Below is a small trained network, with its code and all its weights. Each question gives an input and a target symbol and asks what happens when units are switched off, that is, made to give their printed mean instead of their output.

import numpy as np


def w(rows, s, z=0):
    codes = np.array(rows[::2]) - 128.0
    scale = np.full(codes.shape[1], s)
    scale[-1] = z or s
    return codes * scale


def norm(h):
    return h / np.sqrt((h * h).mean(-1, keepdims=True) + 1e-5)


def f(y):
    return np.maximum(y, 0)


def softmax(a):
    e = np.exp(a - a.max(-1, keepdims=True))
    return e / e.sum(-1, keepdims=True)


def log_softmax(a):
    a = a - a.max(-1, keepdims=True)
    return a - np.log(np.exp(a).sum(-1, keepdims=True))


def net(x, mask):
    ids = ['εζηθμτ'.index(c) for c in x.split()]
    T = len(ids)
    res = E[ids] + P[:T]
    r = norm(res)
    for j in range(2):
        rows = slice(2 * j, 2 * j + 2)
        q, k, v = (r @ M[0][rows].T for M in (Q, K, V))
        z = softmax(np.where(np.tri(T) > 0, q @ k.T / 2**0.5, -1e9)) @ v
        o = O[0][rows]
        res = res + np.where(mask[j], z, o[:, -1]) @ o[:, :-1]
    y = f(norm(res) @ A[0][:, :-1].T + A[0][:, -1])
    res = res + np.where(mask[2:6], y, B[0][:, -1]) @ B[0][:, :-1]
    return log_softmax(norm(res)[-1] @ U[:, :-1].T + U[:, -1])


Q, K, V, O, A, B = {}, {}, {}, {}, {}, {}
E = w([
[73,163,108,65,150,208],'ε',
[65,214,82,110,143,211],'ζ',
[78,133,16,178,222,62],'η',
[120,180,26,105,118,253],'θ',
[251,222,250,89,51,141],'μ',
[8,19,165,111,9,173],'τ',
],0.0032)
P = w([
[152,233,131,75,221,214],'0',
[66,93,124,150,181,179],'1',
[97,102,124,121,185,151],'2',
[127,95,135,106,184,124],'3',
[162,89,125,87,169,100],'4',
[180,91,125,78,180,92],'5',
[185,90,153,71,173,61],'6',
[202,73,152,72,166,42],'7',
[213,75,176,84,160,27],'8',
[222,76,180,83,153,21],'9',
[232,81,181,82,152,18],'10',
[234,87,197,82,159,8],'11',
[242,84,196,91,155,15],'12',
],0.0013)
Q[0] = w([
[139,173,125,96,122,161],'head 0',
[162,168,122,80,120,134],'head 0',
[156,115,158,168,124,79],'head 1',
[210,79,248,229,2,19],'head 1',
],0.0069)
K[0] = w([
[189,186,184,75,38,117],'head 0',
[200,188,168,64,79,102],'head 0',
[51,148,63,99,138,195],'head 1',
[66,190,108,124,162,253],'head 1',
],0.0041)
V[0] = w([
[55,127,21,42,161,99],'head 0',
[45,41,2,185,222,143],'head 0',
[159,104,106,200,254,64],'head 1',
[84,67,168,149,53,57],'head 1',
],0.0019)
O[0] = w([
[85,38,128,92,37,104,208],'head 0',
[2,130,86,70,50,142,101],'head 0',
[93,85,45,131,231,46,73],'head 1',
[7,186,117,46,40,165,8],'head 1',
],0.0028,0.0012)
A[0] = w([
[126,204,107,194,144,165,55],'neuron 0',
[52,139,75,85,119,163,2],'neuron 1',
[24,76,43,124,102,101,108],'neuron 2',
[43,95,108,103,3,122,92],'neuron 3',
],0.0043,0.00074)
B[0] = w([
[111,70,149,140,56,6,183],'neuron 0',
[109,40,179,204,146,116,217],'neuron 1',
[201,187,81,74,199,81,253],'neuron 2',
[107,253,108,119,57,141,212],'neuron 3',
],0.0049,0.0033)
U = w([
[64,26,197,75,202,213,64],'ε',
[46,20,187,202,96,35,94],'ζ',
[121,157,6,87,231,60,169],'η',
[171,8,26,186,63,195,27],'θ',
[254,159,203,139,118,123,105],'μ',
[60,207,95,74,11,157,252],'τ',
],0.0064,0.0017)

Each question gives the input, a string of symbols that net reads in full, and the target symbol t.
The units are the heads (2 rows each of Q, K, V and O) and the neurons (one row each of A and B). Each row of codes is followed by its name. A weight is (code - 128) times the scale printed after its matrix; where a second scale follows, it is the last column's (O, A, B and U).
mask holds one flag per unit, heads first, then neurons. A switched-off unit (its flag False) gives its mean, the last column of its rows in O or B, instead of its output. The means were averaged over made-up inputs and are rounded, as every weight is.
A unit's drop is (log p(t) with every unit on - log p(t) with that unit switched off) / (log p(t) with every unit on - log p(t) with every unit switched off).
The circuit of an input: a set's keep is (log p(t) with only the set's units on - log p(t) with every unit switched off) / (log p(t) with every unit on - log p(t) with every unit switched off). Starting from all 6 units, units are removed one at a time, each time the one whose removal leaves the highest keep (on an exact tie, the one counted first), for as long as the keep stays at least 0.8.
units of the circuit, in order: the units of the circuit, biggest drop first
most important unit: the unit with the biggest drop
top k neurons: the k neurons with the biggest drops, biggest first
heads that matter: for each layer, one digit per head in row order, 1 if its drop is at least 0.15 and else 0, layers parted by /
drop of u: that unit's drop, to one decimal
input θ ζ ζ η θ τ ζ ζ, target τ: units of the circuit, in order => (head 0; neuron 3)
input η τ η η ζ ε τ θ ε ε θ, target τ: most important unit => head 0
input μ η ζ μ ζ θ θ, target μ: heads that matter => 11
input θ η τ ε, target τ: heads that matter => 11
input ζ η θ ζ τ θ, target τ: units of the circuit, in order => (head 1; head 0)
input ε η ζ ζ μ θ μ μ μ ε, target μ: top 2 neurons => (neuron 2; neuron 1)
input ζ μ ε η ζ, target ζ: heads that matter => 00
input μ η ζ τ μ ε, target μ: top 2 neurons => (neuron 1; neuron 2)
input ζ μ ζ τ ε η η θ, target θ: heads that matter => 10
input η η τ τ ε ζ, target τ: units of the circuit, in order => (head 0; head 1)
input ζ τ μ ε ε η η η η ζ, target ζ: heads that matter => 10
input τ θ ε τ μ τ, target τ: heads that matter => 00
input η ζ ζ μ ζ μ ζ, target μ: top 3 neurons => (neuron 1; neuron 3; neuron 2)
input τ ε ε, target τ: units of the circuit, in order => (head 1)
input μ μ ζ, target μ: heads that matter => 11
input ε ζ ζ μ ζ η ε, target ε: drop of neuron 3 => 0.2
input η ε μ η μ ε θ, target μ: drop of head 0 => 2.4
input μ ζ ε, target ε: drop of neuron 2 => 0.8
